Below are the code and all the weights of a small trained network. Each question names an input and a class and asks about switching units off, where a switched-off unit gives its printed mean instead of its output.

import numpy as np


def w(rows, s, z=0):
    codes = np.array(rows[::2]) - 128.0
    scale = np.full(codes.shape[1], s)
    scale[-1] = z or s
    return codes * scale


def f(y):
    return np.maximum(y, 0)


def log_softmax(a):
    a = a - a.max(-1, keepdims=True)
    return a - np.log(np.exp(a).sum(-1, keepdims=True))


def net(x, mask):
    res = np.array(x, float).reshape(1, 6) / 4 @ E
    y = f(res @ A[0][:, :-1].T + A[0][:, -1])
    res = res + np.where(mask, y, B[0][:, -1]) @ B[0][:, :-1]
    return log_softmax(res[-1] @ U[:, :-1].T + U[:, -1])


A, B = {}, {}
E = w([
[230,111,124,209,171,109,115],'x0',
[195,96,216,111,122,121,216],'x1',
[100,152,98,79,106,44,95],'x2',
[179,193,138,115,51,113,68],'x3',
[93,67,164,91,53,100,2],'x4',
[138,127,141,206,42,49,174],'x5',
],0.01)
A[0] = w([
[147,204,108,74,97,81,97,107],'neuron 1',
[77,108,107,156,153,157,105,88],'neuron 2',
[165,175,145,106,151,117,197,220],'neuron 3',
[113,126,109,97,105,76,129,187],'neuron 4',
[107,114,118,151,151,191,93,108],'neuron 5',
[103,44,132,132,99,95,138,143],'neuron 6',
[122,190,107,157,137,50,218,157],'neuron 7',
[89,204,72,175,118,43,131,99],'neuron 8',
[75,155,114,106,159,198,84,198],'neuron 9',
[115,155,119,96,73,84,47,254],'neuron 10',
[127,132,83,161,124,60,138,62],'neuron 11',
[96,121,77,114,178,228,168,217],'neuron 12',
[159,110,144,88,163,80,84,93],'neuron 13',
[113,5,92,173,76,121,121,213],'neuron 14',
[205,168,123,219,104,149,147,206],'neuron 15',
[35,72,167,158,47,78,196,119],'neuron 16',
],0.012,0.0053)
B[0] = w([
[131,118,22,85,177,207,122,192],'neuron 1',
[138,170,163,109,145,183,130,168],'neuron 2',
[122,205,166,142,131,149,114,217],'neuron 3',
[120,119,94,195,54,154,120,185],'neuron 4',
[155,149,125,137,154,147,225,166],'neuron 5',
[152,139,182,185,94,116,142,184],'neuron 6',
[38,172,167,88,127,166,130,231],'neuron 7',
[68,74,94,153,130,195,39,208],'neuron 8',
[150,179,80,133,127,183,179,215],'neuron 9',
[218,171,71,61,54,158,132,250],'neuron 10',
[94,118,106,129,139,171,124,170],'neuron 11',
[107,209,136,73,164,156,216,230],'neuron 12',
[148,77,153,149,125,184,103,155],'neuron 13',
[162,148,190,182,137,107,125,214],'neuron 14',
[137,177,170,155,85,91,101,236],'neuron 15',
[132,163,224,167,107,2,188,231],'neuron 16',
],0.0088,0.014)
U = w([
[135,98,153,74,157,48,77,21],'0',
[134,113,37,60,66,167,66,194],'1',
[14,127,179,143,71,108,77,78],'2',
[205,128,255,152,62,49,118,202],'3',
[88,17,128,131,111,116,146,3],'4',
[112,208,185,67,133,163,182,206],'5',
[134,93,193,162,194,171,137,110],'6',
],0.0093,0.0042)

Each question gives the input, the list of numbers given to net, and the class t.
The units are the neurons (one row each of A and B). Each row of codes is followed by its name. A weight is (code - 128) times the scale printed after its matrix; where a second scale follows, it is the last column's (A, B and U).
mask holds one flag per neuron, in row order. A switched-off neuron (its flag False) gives its mean, the last column of its row in B, instead of its output. The means were averaged over made-up inputs and are rounded, as every weight is.
A unit's drop is (log p(t) with every unit on - log p(t) with that unit switched off) / (log p(t) with every unit on - log p(t) with every unit switched off).
The circuit of an input: a set's keep is (log p(t) with only the set's units on - log p(t) with every unit switched off) / (log p(t) with every unit on - log p(t) with every unit switched off). Starting from the 12 units with the biggest drops (on a tie, the unit counted first), units are removed one at a time, each time the one whose removal leaves the highest keep (on an exact tie, the one counted first), for as long as the keep stays at least 0.8.
circuit, biggest first: the units of the circuit, biggest drop first
top k neurons: the k neurons with the biggest drops, biggest first
drop of u: that unit's drop, to one decimal
input [-8,-6,8,1,3,6], class 1: circuit, biggest first -> (neuron 10)
input [7,2,-1,-4,6,-8], class 6: circuit, biggest first -> (neuron 10; neuron 13)
input [6,1,1,4,8,-1], class 1: top 3 neurons -> (neuron 16; neuron 10; neuron 1)
input [7,0,-5,2,-3,-2], class 3: top 2 neurons -> (neuron 15; neuron 1)
input [2,-8,-4,-1,4,3], class 3: top 4 neurons -> (neuron 14; neuron 1; neuron 12; neuron 7)
input [6,-3,-5,1,-5,8], class 2: top 2 neurons -> (neuron 7; neuron 8)
input [-6,-4,-8,5,7,4], class 3: drop of neuron 16 -> 0.2
input [-2,-3,1,0,5,5], class 3: drop of neuron 16 -> 0.6
input [6,-2,5,3,-6,0], class 2: drop of neuron 12 -> 0.2
input [7,1,1,8,-3,6], class 2: drop of neuron 16 -> 0.1
